[[129, 127, 123, 129, 131, 121, 126, 132, 120, 125, 131],
 [134, 118, 119, 136, 125, 109, 130, 127, 112, 131, 133],
 [135, 113, 139, 143, 107, 122, 134, 105, 115, 125, 110]]
Report the largest entry in the last column.
133
Report the largest entry in the last row.
143
Report the last entry, reading row by row.
110
The third smallest entry -> 109
The entry directly above the centre entry -> 121
The entry in the top-right corner: 131
The second entry on the diagonal from the top-right corner: 131
The 3rd entry, reading row by row: 123
The entry just left of the centre entry is 125
Report the smallest entry in the first column.
129
Report the entry just right of 123.
129
Report the second entry in reading order.
127
The smallest entry in the first row is 120
Report the entry in the bottom-left corner.
135
Report the entry directly below 126.
130
Report the entry just right of 122.
134

W = [[157, 127, 129, 124, 128, 130, 126, 131], [142, 127, 129, 124, 128, 134, 125, 137], [142, 127, 129, 124, 118, 130, 126, 131]]
Find the smallest entry.
Answer: 118
Find the entry just right of the largest entry.
Answer: 127

[135 139 139 145 118 142 114 141 136 143 111 141 131 111 150 112]
The second entry from the left is 139
The third entry from the left?
A: 139
The 3rd largest entry?
A: 143
The fourth entry?
A: 145
The first entry from the right is 112

Read these off the grid that follows. Counting starts at 1.
1) The entry at row 3, column 1?
2) The entry in row 2 and column 1?
3) The entry in row 2 and column 2?
4) The entry in row 1 and column 2?
5) The top entry of the column that holds the smallest entry?
6) The bottom-right entry?
7) The top-right entry?
8) The entry in row 1 and column 1?
[[134 123 130 123 129 120 124 144 141 133 154 109 134 113]
 [118 138 134 113 131 117 143 113 109 139 137 142 106 133]
 [132 146 117 137 133 117 105 125 141 114 112 125 148 129]
 [131 146 119 133 127 119 103 130 133 120 108 131 148 124]
 [124 123 139 139 118 149 117 127 140 135 115 144 135 133]
 [134 118 142 118 130 141 136 139 105 114 132 124 148 125]
 [117 115 134 139 117 149 120 136 141 139 108 144 129 132]
 [120 140 134 117 130 117 145 110 115 138 141 137 105 134]
 [126 114 140 115 133 138 145 128 107 112 113 122 129 134]
 [134 125 142 123 131 128 123 144 125 123 154 112 147 113]]
1) 132
2) 118
3) 138
4) 123
5) 124
6) 113
7) 113
8) 134

[125 137 105 141 149 125 137 108 102 111 146 109 127 143 101]
Which number is the entry just right of 149?
A: 125
Which number is the entry just right of 127?
A: 143

[[148 140 111 109 123 139 138 152 110 139 150 145 139 149 119 109]
 [145 141 117 113 125 138 136 149 112 138 147 145 139 147 124 111]
 [113 116 145 148 139 123 127 106 150 118 108 112 137 108 143 149]
 [146 141 129 131 143 141 141 148 140 141 146 145 140 147 142 125]
 [132 107 139 127 115 107 107 128 123 107 141 109 147 143 114 125]
 [136 146 140 141 142 148 147 135 142 147 129 144 130 126 142 139]
 [111 118 119 131 131 136 139 108 137 129 110 114 112 109 136 133]]
Give the 3rd-last entry, reading row by row.
109
The second entry on the main diagonal -> 141
The bottom-left entry is 111
Give the entry just right of the largest entry.
110
The fifth entry, reading row by row: 123
The largest entry in the last column: 149
The 4th entry in reading order is 109
Give the entry just right of the smallest entry.
150
The top-left entry: 148
Give the entry in the bottom-right corner.
133
The top entry of the column that holds the largest entry -> 152
The fifth entry from the end, reading row by row is 114
Give the second-last entry, reading row by row.
136
Give the smallest entry in the last row.
108
Give the smallest entry in the last column.
109
Give the entry directly below the smallest entry.
148
Give the entry just left of the smallest entry.
127
Give the fourth-last entry, reading row by row.
112
Give the third entry on the main diagonal.
145
Give the first entry of the smallest entry's row.
113
The 3rd entry on the diagonal from the top-right corner -> 108
Give the entry directly below the largest entry.
149

[[132 111 146 116 146 120 125 116 150 127 132 152 112 152 112]
 [150 125 134 111 114 106 128 110 134 145 106 132 128 128 121]
 [120 130 126 135 135 137 128 136 127 122 138 128 129 130 132]
 [120 144 112 144 121 143 131 145 110 124 134 111 142 112 145]
 [149 130 129 114 109 108 131 113 128 145 105 126 133 122 125]
 [148 119 140 108 122 106 127 107 141 142 110 140 122 137 116]
 [134 140 118 132 111 127 131 131 115 136 118 114 141 113 138]
 [127 125 131 128 133 129 128 128 133 127 131 133 126 134 126]
 [138 109 148 110 141 113 126 110 153 132 125 153 112 153 109]
 [144 145 114 127  98 119 131 126 110 145 106 107 146 104 140]
 [121 115 140 126 150 132 125 127 145 120 142 147 115 149 119]]
Rows and columns are numbered from 1.
The entry in row 3 and column 3 is 126
The entry in the bottom-right corner: 119
Give the centre entry.
A: 107
The top-left entry: 132
The top-right entry is 112
The entry at row 3, column 2: 130
The entry at row 1, column 2 -> 111
The entry at row 2, column 1 -> 150
Give the entry in the bottom-left corner.
A: 121
Give the entry at row 1, column 3.
A: 146
Give the entry just left of the centre entry.
A: 127
The entry directly above the smallest entry: 141
The entry in row 3 and column 1 is 120
The entry in row 2 and column 2 -> 125
Give the entry at row 2, column 3.
A: 134
The entry directly below 98 is 150
The entry just left of the smallest entry: 127
The entry just right of the centre entry is 141

Questions about the grid below.
1) Find the bottom-right entry.
2) Find the top-left entry.
3) Find the third entry on the main diagonal.
4) Find the bottom-left entry.
5) Find the entry directly below 131.
6) Find the first entry on the diagonal from the top-right corner.
7) Find the largest entry in the last column.
8) Find the entry just right of 149.
[[ 99 157 132 156 149 154 100 102 157 100 156 157]
 [156  99 134  99 102 100 156 156 101 157  99  99]
 [101 156 157 157 156 107  99  98 155 104 156 158]
 [ 99 109  99 103 100 156 152 156  98 100 105 145]
 [104 157 156 157 157 108 100  99 156 104 156 156]
 [ 99 157 137 157 155 153 101 100 153  99 157 157]
 [157 100 144 100 109  98 156 153 102 157  99  99]
 [157  99 138 101 101  99 156 155 102 156  98  99]
 [105 104  99  99  99 157 156 156 100 100 102 132]
 [111 157 155 156 157 101 101  99 156 116 155 156]
 [102 158 153 155 156 137 100  99 156  99 157 157]
 [140 100  99  99 100 155 155 156 100 131 101 100]
 [156 100 137 101 104 100 155 157 104 154 101  99]
 [ 99 153 155 157 156 109  99 100 154 104 154 157]
 [157 101 139 100 103  99 156 156 103 155 101 101]
 [128 101  99  99  99 155 156 157  99 116 103 101]]
1) 101
2) 99
3) 157
4) 128
5) 154
6) 157
7) 158
8) 154
